Below is a small trained network, with its code and all its weights. Each question gives an input and a target symbol and asks what happens when units are switched off, that is, made to give their printed mean instead of their output.

import numpy as np


def w(rows, s, z=0):
    codes = np.array(rows[::2]) - 128.0
    scale = np.full(codes.shape[1], s)
    scale[-1] = z or s
    return codes * scale


def norm(h):
    return h / np.sqrt((h * h).mean(-1, keepdims=True) + 1e-5)


def f(y):
    return y / 2 * (1 + np.tanh(0.7978845608 * (y + 0.044715 * y**3)))


def softmax(a):
    e = np.exp(a - a.max(-1, keepdims=True))
    return e / e.sum(-1, keepdims=True)


def log_softmax(a):
    a = a - a.max(-1, keepdims=True)
    return a - np.log(np.exp(a).sum(-1, keepdims=True))


def net(x, mask):
    ids = ['αδζλξπω'.index(c) for c in x.split()]
    T = len(ids)
    res = E[ids] + P[:T]
    r = norm(res)
    for j in range(2):
        rows = slice(3 * j, 3 * j + 3)
        q, k, v = (r @ M[0][rows].T for M in (Q, K, V))
        z = softmax(np.where(np.tri(T) > 0, q @ k.T / 3**0.5, -1e9)) @ v
        o = O[0][rows]
        res = res + np.where(mask[j], z, o[:, -1]) @ o[:, :-1]
    y = f(norm(res) @ A[0][:, :-1].T + A[0][:, -1])
    res = res + np.where(mask[2:6], y, B[0][:, -1]) @ B[0][:, :-1]
    return log_softmax(norm(res)[-1] @ U[:, :-1].T + U[:, -1])


Q, K, V, O, A, B = {}, {}, {}, {}, {}, {}
E = w([
[121,189,210,111,114,189],'α',
[44,238,52,117,96,95],'δ',
[1,41,172,169,99,55],'ζ',
[22,160,132,99,105,131],'λ',
[173,93,106,213,186,183],'ξ',
[110,98,56,126,56,176],'π',
[157,123,112,101,172,43],'ω',
],0.0092)
P = w([
[83,254,106,210,129,99],'0',
[116,233,111,172,126,101],'1',
[119,216,112,158,133,112],'2',
[107,199,122,141,144,129],'3',
[98,188,121,130,152,146],'4',
[91,168,128,112,160,148],'5',
[84,135,117,100,169,147],'6',
[77,118,112,86,175,153],'7',
[51,94,86,59,184,146],'8',
],0.0061)
Q[0] = w([
[137,145,148,120,211,104],'head 1',
[250,101,123,76,48,90],'head 1',
[117,135,115,161,121,94],'head 1',
[236,83,77,106,57,83],'head 2',
[218,115,143,139,162,106],'head 2',
[112,115,82,162,178,135],'head 2',
],0.017)
K[0] = w([
[112,127,167,45,137,94],'head 1',
[131,227,196,224,53,87],'head 1',
[122,154,69,118,146,94],'head 1',
[9,210,199,94,72,41],'head 2',
[130,181,212,152,27,142],'head 2',
[88,70,55,125,125,170],'head 2',
],0.012)
V[0] = w([
[173,139,57,168,240,120],'head 1',
[85,103,36,245,101,240],'head 1',
[83,152,207,194,252,107],'head 1',
[125,144,97,184,221,71],'head 2',
[162,127,117,46,142,2],'head 2',
[138,154,189,98,241,115],'head 2',
],0.0094)
O[0] = w([
[113,116,58,84,246,155,140],'head 1',
[254,75,59,8,33,164,254],'head 1',
[203,76,149,178,242,83,170],'head 1',
[85,89,117,131,193,40,220],'head 2',
[101,99,74,248,202,197,27],'head 2',
[140,136,209,192,225,105,74],'head 2',
],0.0074,0.0064)
A[0] = w([
[91,118,111,155,251,168,177],'neuron 1',
[151,98,104,86,71,208,34],'neuron 2',
[106,216,144,72,191,132,139],'neuron 3',
[82,161,173,66,154,105,5],'neuron 4',
],0.018,0.0019)
B[0] = w([
[125,42,86,155,135,228,242],'neuron 1',
[63,78,219,75,31,196,255],'neuron 2',
[82,136,199,94,190,147,193],'neuron 3',
[177,112,7,228,75,146,191],'neuron 4',
],0.013,0.0098)
U = w([
[228,201,224,186,152,148,165],'α',
[38,232,105,103,175,98,102],'δ',
[91,68,189,183,128,2,52],'ζ',
[160,165,35,219,58,104,93],'λ',
[249,83,108,67,186,91,4],'ξ',
[126,105,156,55,47,184,202],'π',
[108,56,121,179,211,206,182],'ω',
],0.0082,0.0024)

Each question gives the input, a string of symbols that net reads in full, and the target symbol t.
The units are the heads (3 rows each of Q, K, V and O) and the neurons (one row each of A and B). Each row of codes is followed by its name. A weight is (code - 128) times the scale printed after its matrix; where a second scale follows, it is the last column's (O, A, B and U).
mask holds one flag per unit, heads first, then neurons. A switched-off unit (its flag False) gives its mean, the last column of its rows in O or B, instead of its output. The means were averaged over made-up inputs and are rounded, as every weight is.
A unit's drop is (log p(t) with every unit on - log p(t) with that unit switched off) / (log p(t) with every unit on - log p(t) with every unit switched off).
The circuit of an input: a set's keep is (log p(t) with only the set's units on - log p(t) with every unit switched off) / (log p(t) with every unit on - log p(t) with every unit switched off). Starting from all 6 units, units are removed one at a time, each time the one whose removal leaves the highest keep (on an exact tie, the one counted first), for as long as the keep stays at least 0.8.
circuit, biggest first: the units of the circuit, biggest drop first
unit that matters most: the unit with the biggest drop
top k neurons: the k neurons with the biggest drops, biggest first
heads that matter: for each layer, one digit per head in row order, 1 if its drop is at least 0.15 and else 0, layers parted by /
drop when u is switched off: that unit's drop, to one decimal
input α ξ ξ λ ω ζ α, target ω: heads that matter	10
input ω α ξ ζ ζ ζ ω λ λ, target ω: unit that matters most	head 1
input ω λ α δ, target ω: heads that matter	00
input π ξ λ α λ λ ζ α δ, target λ: circuit, biggest first	neuron 4; neuron 2; head 1
input λ π ξ δ λ ζ ζ, target λ: circuit, biggest first	neuron 4; head 2; neuron 2
input α ζ α, target α: heads that matter	10
input λ α λ α α λ λ, target λ: circuit, biggest first	head 1; neuron 4; neuron 2
input ξ λ δ, target ξ: circuit, biggest first	neuron 2; head 2
input δ λ ξ ω π λ ζ ζ, target λ: circuit, biggest first	head 2; neuron 4; neuron 2
input ζ ξ ζ ζ, target ξ: circuit, biggest first	head 1; neuron 2
input ξ δ λ δ, target λ: heads that matter	01
input α ζ λ α λ λ ζ, target ζ: top 3 neurons	neuron 1; neuron 2; neuron 4
input ζ λ λ δ δ δ, target δ: top 3 neurons	neuron 1; neuron 2; neuron 3
input λ λ α δ α, target α: heads that matter	11
input δ ζ ζ ω λ δ λ ζ, target ω: circuit, biggest first	head 2
input ξ π α λ λ α, target λ: circuit, biggest first	neuron 4; neuron 2; head 2
input ξ ω λ ζ, target ω: top 2 neurons	neuron 1; neuron 3
input ξ λ π λ λ α, target λ: top 2 neurons	neuron 4; neuron 2
input α λ λ λ λ ζ δ ξ λ, target ξ: top 2 neurons	neuron 2; neuron 1
input λ ζ λ ξ, target ξ: unit that matters most	head 2
input ω ω λ λ ω ω ξ π, target ω: drop when neuron 4 is switched off	0.0
input δ λ π ξ α α, target ξ: drop when neuron 4 is switched off	0.2
input ω α ω λ ω, target ω: drop when neuron 1 is switched off	0.2
input α α ζ, target ζ: drop when neuron 1 is switched off	0.2
